Below is a small trained network, with its code and all its weights. Each question gives an input and a class and asks what happens when units are switched off, that is, made to give their printed mean instead of their output.

import numpy as np


def w(rows, s, z=0):
    codes = np.array(rows[::2]) - 128.0
    scale = np.full(codes.shape[1], s)
    scale[-1] = z or s
    return codes * scale


def norm(h):
    return h / np.sqrt((h * h).mean(-1, keepdims=True) + 1e-5)


def f(y):
    return y / 2 * (1 + np.tanh(0.7978845608 * (y + 0.044715 * y**3)))


def log_softmax(a):
    a = a - a.max(-1, keepdims=True)
    return a - np.log(np.exp(a).sum(-1, keepdims=True))


def net(x, mask):
    res = np.array(x, float).reshape(1, 5) / 4 @ E
    u = 0
    for l in range(2):
        y = f(norm(res) @ A[l][:, :-1].T + A[l][:, -1])
        res = res + np.where(mask[u : u + 11], y, B[l][:, -1]) @ B[l][:, :-1]
        u += 11
    return log_softmax(norm(res)[-1] @ U[:, :-1].T + U[:, -1])


A, B = {}, {}
E = w([
[3,167,55,140,161,73,60],'x0',
[123,92,236,40,170,137,83],'x1',
[120,124,122,115,122,134,142],'x2',
[116,118,115,103,116,142,153],'x3',
[108,13,131,195,54,35,102],'x4',
],0.004)
A[0] = w([
[197,70,141,114,109,86,159,135],'0.n0',
[144,166,133,106,187,184,95,108],'0.n1',
[137,71,153,209,29,91,157,10],'0.n2',
[230,194,131,150,105,156,205,184],'0.n3',
[73,38,114,99,68,71,32,19],'0.n4',
[74,209,71,66,171,131,88,77],'0.n5',
[54,60,197,111,114,145,133,198],'0.n6',
[136,235,1,141,108,192,95,4],'0.n7',
[204,164,133,196,217,18,122,195],'0.n8',
[40,142,121,80,30,62,101,88],'0.n9',
[163,94,197,94,59,97,105,102],'0.n10',
],0.0052,0.0017)
B[0] = w([
[154,106,66,192,68,242,179,177],'0.n0',
[132,126,140,114,61,100,191,179],'0.n1',
[44,178,164,103,55,151,179,197],'0.n2',
[202,144,66,18,124,67,66,252],'0.n3',
[207,98,76,103,192,90,95,208],'0.n4',
[61,166,192,136,42,219,125,224],'0.n5',
[170,139,152,182,185,173,3,193],'0.n6',
[190,148,76,148,207,186,143,211],'0.n7',
[86,106,65,49,119,182,179,157],'0.n8',
[165,132,52,147,191,76,109,184],'0.n9',
[114,37,102,188,184,240,92,174],'0.n10',
],0.0044,0.0033)
A[1] = w([
[172,111,76,114,41,146,254,67],'1.n0',
[170,91,124,186,26,151,197,31],'1.n1',
[241,166,148,162,207,114,117,120],'1.n2',
[81,56,182,209,150,162,113,130],'1.n3',
[37,175,203,103,89,126,93,73],'1.n4',
[221,51,154,62,123,223,98,7],'1.n5',
[122,96,186,80,162,227,162,77],'1.n6',
[109,134,10,193,80,108,135,131],'1.n7',
[187,171,220,112,129,191,206,167],'1.n8',
[131,155,73,118,100,143,87,109],'1.n9',
[71,207,99,147,144,172,196,127],'1.n10',
],0.0058,0.0013)
B[1] = w([
[92,165,47,127,83,117,49,231],'1.n0',
[49,117,161,89,84,217,18,186],'1.n1',
[60,177,121,62,4,89,116,168],'1.n2',
[216,141,90,57,88,213,146,158],'1.n3',
[140,238,168,67,20,163,93,157],'1.n4',
[134,164,170,131,170,98,223,254],'1.n5',
[147,138,185,125,129,22,96,204],'1.n6',
[90,148,242,148,112,67,225,226],'1.n7',
[66,49,91,190,158,10,155,237],'1.n8',
[189,160,131,110,103,167,215,163],'1.n9',
[183,7,158,201,201,220,55,194],'1.n10',
],0.0044,0.004)
U = w([
[208,190,51,61,95,120,195,146],'0',
[68,96,108,161,3,200,134,106],'1',
[106,172,89,207,215,236,149,232],'2',
[70,109,103,216,139,42,199,148],'3',
[164,132,219,56,166,46,198,60],'4',
[213,21,190,125,121,206,120,238],'5',
[74,205,216,77,125,196,58,60],'6',
[124,56,92,130,217,92,17,1],'7',
],0.013,0.00078)

Each question gives the input, the list of numbers given to net, and the class t.
The units are the neurons (one row each of A and B). Each row of codes is followed by its name. A weight is (code - 128) times the scale printed after its matrix; where a second scale follows, it is the last column's (A, B and U).
mask holds one flag per neuron, layer by layer. A switched-off neuron (its flag False) gives its mean, the last column of its row in B, instead of its output. The means were averaged over made-up inputs and are rounded, as every weight is.
A unit's drop is (log p(t) with every unit on - log p(t) with that unit switched off) / (log p(t) with every unit on - log p(t) with every unit switched off).
The circuit of an input: a set's keep is (log p(t) with only the set's units on - log p(t) with every unit switched off) / (log p(t) with every unit on - log p(t) with every unit switched off). Starting from the 12 units with the biggest drops (on a tie, the unit counted first), units are removed one at a time, each time the one whose removal leaves the highest keep (on an exact tie, the one counted first), for as long as the keep stays at least 0.8.
units of the circuit, in order: the units of the circuit, biggest drop first
top k neurons: the k neurons with the biggest drops, biggest first
k most important neurons of layer l: the k neurons of layer l with the biggest drops, biggest first
drop of u: that unit's drop, to one decimal
input [-7,3,3,-4,0], class 4: units of the circuit, in order -> 1.n5
input [4,1,-2,8,5], class 7: 3 most important neurons of layer 0 -> 0.n4; 0.n6; 0.n1
input [-8,-1,3,8,7], class 1: units of the circuit, in order -> 0.n2; 1.n0
input [-6,1,5,-8,-4], class 4: top 2 neurons -> 1.n5; 1.n8
input [-5,7,-8,-3,-1], class 4: top 2 neurons -> 1.n5; 1.n10
input [-2,2,4,8,-7], class 4: units of the circuit, in order -> 1.n8; 1.n6
input [0,-1,-1,-3,-6], class 0: top 2 neurons -> 0.n3; 0.n10
input [1,-1,-5,5,-3], class 2: top 3 neurons -> 0.n7; 1.n10; 0.n5
input [-1,-8,-2,-1,7], class 1: top 2 neurons -> 1.n1; 0.n2
input [7,-1,5,5,-2], class 2: top 3 neurons -> 0.n7; 1.n10; 0.n9
input [-5,-1,5,-3,0], class 0: 2 most important neurons of layer 0 -> 0.n3; 0.n5
input [4,-7,6,-8,-1], class 2: top 3 neurons -> 0.n7; 1.n10; 1.n8
input [-1,-4,-7,1,7], class 1: top 2 neurons -> 1.n1; 0.n2
input [-3,-7,5,-2,6], class 1: units of the circuit, in order -> 1.n1
input [-3,6,-4,5,-1], class 4: top 3 neurons -> 1.n5; 1.n10; 1.n6
input [-6,6,0,0,0], class 4: drop of 1.n6 -> 0.4
input [-6,-2,8,1,2], class 1: drop of 1.n1 -> 0.2
input [-6,-2,-1,4,7], class 1: drop of 1.n5 -> 0.0
